Below are the code and all the weights of a small trained network. Each question names an input and a class and asks about switching units off, where a switched-off unit gives its printed mean instead of its output.

import numpy as np


def w(rows, s, z=0):
    codes = np.array(rows[::2]) - 128.0
    scale = np.full(codes.shape[1], s)
    scale[-1] = z or s
    return codes * scale


def norm(h):
    return h / np.sqrt((h * h).mean(-1, keepdims=True) + 1e-5)


def f(y):
    return y / 2 * (1 + np.tanh(0.7978845608 * (y + 0.044715 * y**3)))


def log_softmax(a):
    a = a - a.max(-1, keepdims=True)
    return a - np.log(np.exp(a).sum(-1, keepdims=True))


def net(x, mask):
    res = np.array(x, float).reshape(1, 8) / 4 @ E
    u = 0
    for l in range(4):
        y = f(norm(res) @ A[l][:, :-1].T + A[l][:, -1])
        res = res + np.where(mask[u : u + 8], y, B[l][:, -1]) @ B[l][:, :-1]
        u += 8
    return log_softmax(norm(res)[-1] @ U[:, :-1].T + U[:, -1])


A, B = {}, {}
E = w([
[129,129,127,128,126,129,127,127,127],'x0',
[128,136,151,132,122,117,172,138,35],'x1',
[126,127,128,128,126,130,129,127,128],'x2',
[128,129,128,128,130,128,128,129,129],'x3',
[89,119,146,6,117,114,136,184,135],'x4',
[129,127,129,128,129,129,128,127,129],'x5',
[116,124,190,143,109,94,57,169,100],'x6',
[128,127,128,128,129,129,128,129,128],'x7',
],0.014)
A[0] = w([
[131,125,143,129,128,131,190,126,4,254],'L0N0',
[127,134,127,234,120,134,99,105,120,169],'L0N1',
[116,128,99,98,115,132,215,111,159,116],'L0N2',
[117,132,107,203,112,123,136,103,89,51],'L0N3',
[126,124,171,141,125,129,64,144,102,218],'L0N4',
[148,133,134,150,138,136,208,105,163,139],'L0N5',
[147,121,149,174,130,96,125,132,132,60],'L0N6',
[134,125,100,219,136,131,147,104,132,177],'L0N7',
],0.022,0.0041)
B[0] = w([
[170,170,138,152,139,86,224,186,81,236],'L0N0',
[119,92,66,181,232,214,171,172,109,253],'L0N1',
[164,75,94,117,200,199,146,143,87,187],'L0N2',
[249,140,193,68,84,153,96,19,132,202],'L0N3',
[149,141,188,171,160,124,29,152,116,202],'L0N4',
[110,159,133,108,59,102,140,100,167,185],'L0N5',
[126,111,149,97,190,129,100,96,99,165],'L0N6',
[41,151,127,133,38,33,127,139,136,239],'L0N7',
],0.02)
A[1] = w([
[147,166,144,63,55,55,163,93,166,40],'L1N0',
[55,157,211,50,68,39,84,216,136,115],'L1N1',
[8,118,86,93,32,122,97,73,161,32],'L1N2',
[99,54,73,101,64,174,135,72,186,112],'L1N3',
[158,71,163,7,130,167,32,68,150,79],'L1N4',
[157,69,100,90,116,47,112,123,99,43],'L1N5',
[49,97,139,105,116,153,17,81,128,3],'L1N6',
[139,84,148,133,44,79,87,185,110,126],'L1N7',
],0.018,0.0022)
B[1] = w([
[97,109,83,176,46,174,123,69,125,206],'L1N0',
[60,140,154,81,58,87,50,225,74,241],'L1N1',
[64,152,133,147,237,18,183,125,125,247],'L1N2',
[123,216,133,128,208,71,98,121,156,255],'L1N3',
[210,53,143,57,115,135,123,52,142,220],'L1N4',
[106,142,78,184,117,113,118,122,129,125],'L1N5',
[101,3,95,107,97,104,155,40,122,206],'L1N6',
[121,174,136,99,121,112,129,161,168,178],'L1N7',
],0.02,0.0084)
A[2] = w([
[82,69,128,137,67,133,112,120,128,58],'L2N0',
[116,99,114,114,29,149,68,122,175,70],'L2N1',
[124,142,92,161,20,157,148,113,137,83],'L2N2',
[57,184,162,148,78,118,125,201,165,5],'L2N3',
[77,107,103,145,150,178,14,101,169,82],'L2N4',
[139,135,137,104,5,111,160,96,146,53],'L2N5',
[111,136,137,145,51,144,127,156,172,71],'L2N6',
[104,54,82,146,141,192,76,55,195,98],'L2N7',
],0.021,0.0029)
B[2] = w([
[153,80,166,148,148,85,120,70,96,181],'L2N0',
[111,53,176,80,158,56,203,49,71,192],'L2N1',
[128,183,84,92,62,203,119,96,60,182],'L2N2',
[107,243,102,114,121,122,71,164,171,197],'L2N3',
[39,38,86,127,27,193,189,121,126,245],'L2N4',
[83,115,124,153,39,196,118,53,165,213],'L2N5',
[171,126,129,173,173,143,166,142,113,150],'L2N6',
[79,129,92,172,174,151,33,203,249,255],'L2N7',
],0.02,0.0083)
A[3] = w([
[123,187,101,121,16,129,198,58,208,66],'L3N0',
[248,188,119,79,122,183,47,114,247,35],'L3N1',
[227,142,225,168,136,154,103,91,117,3],'L3N2',
[121,101,81,72,62,117,131,91,78,66],'L3N3',
[135,92,104,148,112,182,111,158,160,50],'L3N4',
[166,199,123,115,24,122,147,130,158,44],'L3N5',
[245,115,167,173,148,118,60,117,104,54],'L3N6',
[192,171,185,169,76,77,233,155,184,88],'L3N7',
],0.017,0.0026)
B[3] = w([
[159,181,120,126,47,116,186,115,163,229],'L3N0',
[252,139,127,60,147,64,112,88,130,203],'L3N1',
[162,133,195,173,160,134,105,92,133,187],'L3N2',
[138,83,192,146,96,90,204,116,153,218],'L3N3',
[142,152,105,194,73,138,120,124,213,211],'L3N4',
[165,159,83,103,71,154,54,89,176,198],'L3N5',
[139,155,185,156,169,138,113,75,101,191],'L3N6',
[36,51,80,82,115,196,52,109,183,255],'L3N7',
],0.02,0.0075)
U = w([
[62,202,90,157,181,40,151,95,171,227],'0',
[144,173,107,135,4,163,183,62,121,181],'1',
[222,102,97,72,199,119,99,98,191,197],'2',
[146,103,71,84,159,191,215,201,87,87],'3',
[73,62,91,212,139,188,83,144,185,213],'4',
[192,151,208,207,188,179,104,102,70,54],'5',
[100,46,189,70,52,71,89,98,118,2],'6',
[102,211,169,100,83,92,72,223,88,22],'7',
],0.014,0.00055)

Each question gives the input, the list of numbers given to net, and the class t.
The units are the neurons (one row each of A and B). Each row of codes is followed by its name. A weight is (code - 128) times the scale printed after its matrix; where a second scale follows, it is the last column's (A, B and U).
mask holds one flag per neuron, layer by layer. A switched-off neuron (its flag False) gives its mean, the last column of its row in B, instead of its output. The means were averaged over made-up inputs and are rounded, as every weight is.
A unit's drop is (log p(t) with every unit on - log p(t) with that unit switched off) / (log p(t) with every unit on - log p(t) with every unit switched off).
The circuit of an input: a set's keep is (log p(t) with only the set's units on - log p(t) with every unit switched off) / (log p(t) with every unit on - log p(t) with every unit switched off). Starting from the 12 units with the biggest drops (on a tie, the unit counted first), units are removed one at a time, each time the one whose removal leaves the highest keep (on an exact tie, the one counted first), for as long as the keep stays at least 0.8.
units of the circuit, in order: the units of the circuit, biggest drop first
k most important neurons: the k neurons with the biggest drops, biggest first
k most important neurons of layer l: the k neurons of layer l with the biggest drops, biggest first
input [-6,-8,3,5,0,6,-1,-1], class 0: 3 most important neurons of layer 0	(L0N0; L0N4; L0N1)
input [-1,7,2,7,-1,7,5,6], class 5: units of the circuit, in order	(L0N7)
input [-7,7,-2,0,2,6,-7,-6], class 3: 2 most important neurons	(L0N2; L0N7)
input [-5,4,-1,-7,8,2,0,-5], class 3: 2 most important neurons	(L0N7; L0N3)
input [-2,-8,-2,3,8,-4,-5,4], class 2: 3 most important neurons of layer 0	(L0N0; L0N7; L0N1)
input [-4,-7,-5,7,1,7,0,8], class 2: 3 most important neurons	(L0N7; L0N0; L0N1)
input [-1,4,-8,-4,-7,5,0,5], class 1: 3 most important neurons	(L0N7; L0N2; L0N3)
input [5,1,-5,7,1,-4,-6,0], class 3: 3 most important neurons of layer 0	(L0N2; L0N3; L0N7)
input [-4,1,-6,-7,1,8,-8,3], class 3: 2 most important neurons of layer 0	(L0N2; L0N3)
input [-1,-2,-5,-7,5,4,-4,4], class 2: 2 most important neurons of layer 0	(L0N0; L0N1)
input [4,1,-3,5,1,7,-4,-6], class 3: 3 most important neurons	(L0N2; L0N7; L0N3)
input [8,-7,-1,-6,-8,-7,-3,-3], class 0: 2 most important neurons	(L0N0; L0N7)
input [4,-5,0,1,6,0,0,7], class 2: 4 most important neurons	(L0N7; L0N1; L0N0; L0N4)
input [-1,4,-1,7,7,-5,-8,-7], class 3: units of the circuit, in order	(L0N2)
input [-6,-2,6,2,0,0,8,-8], class 4: 3 most important neurons	(L0N0; L0N7; L0N3)
input [0,1,7,4,5,-8,6,7], class 7: 2 most important neurons	(L0N3; L0N1)
input [-7,-2,-1,0,-8,-8,-1,-4], class 0: 3 most important neurons of layer 0	(L0N0; L0N7; L0N1)
input [-7,-3,-7,-5,6,4,-8,-3], class 2: 2 most important neurons	(L0N0; L0N7)
input [-4,0,0,7,5,8,-1,-8], class 2: 2 most important neurons	(L0N7; L0N0)
input [-3,6,5,3,6,5,7,3], class 7: most important neuron of layer 0	(L0N1)
input [5,6,-5,3,2,5,0,8], class 3: 4 most important neurons of layer 0	(L0N7; L0N0; L0N5; L0N3)
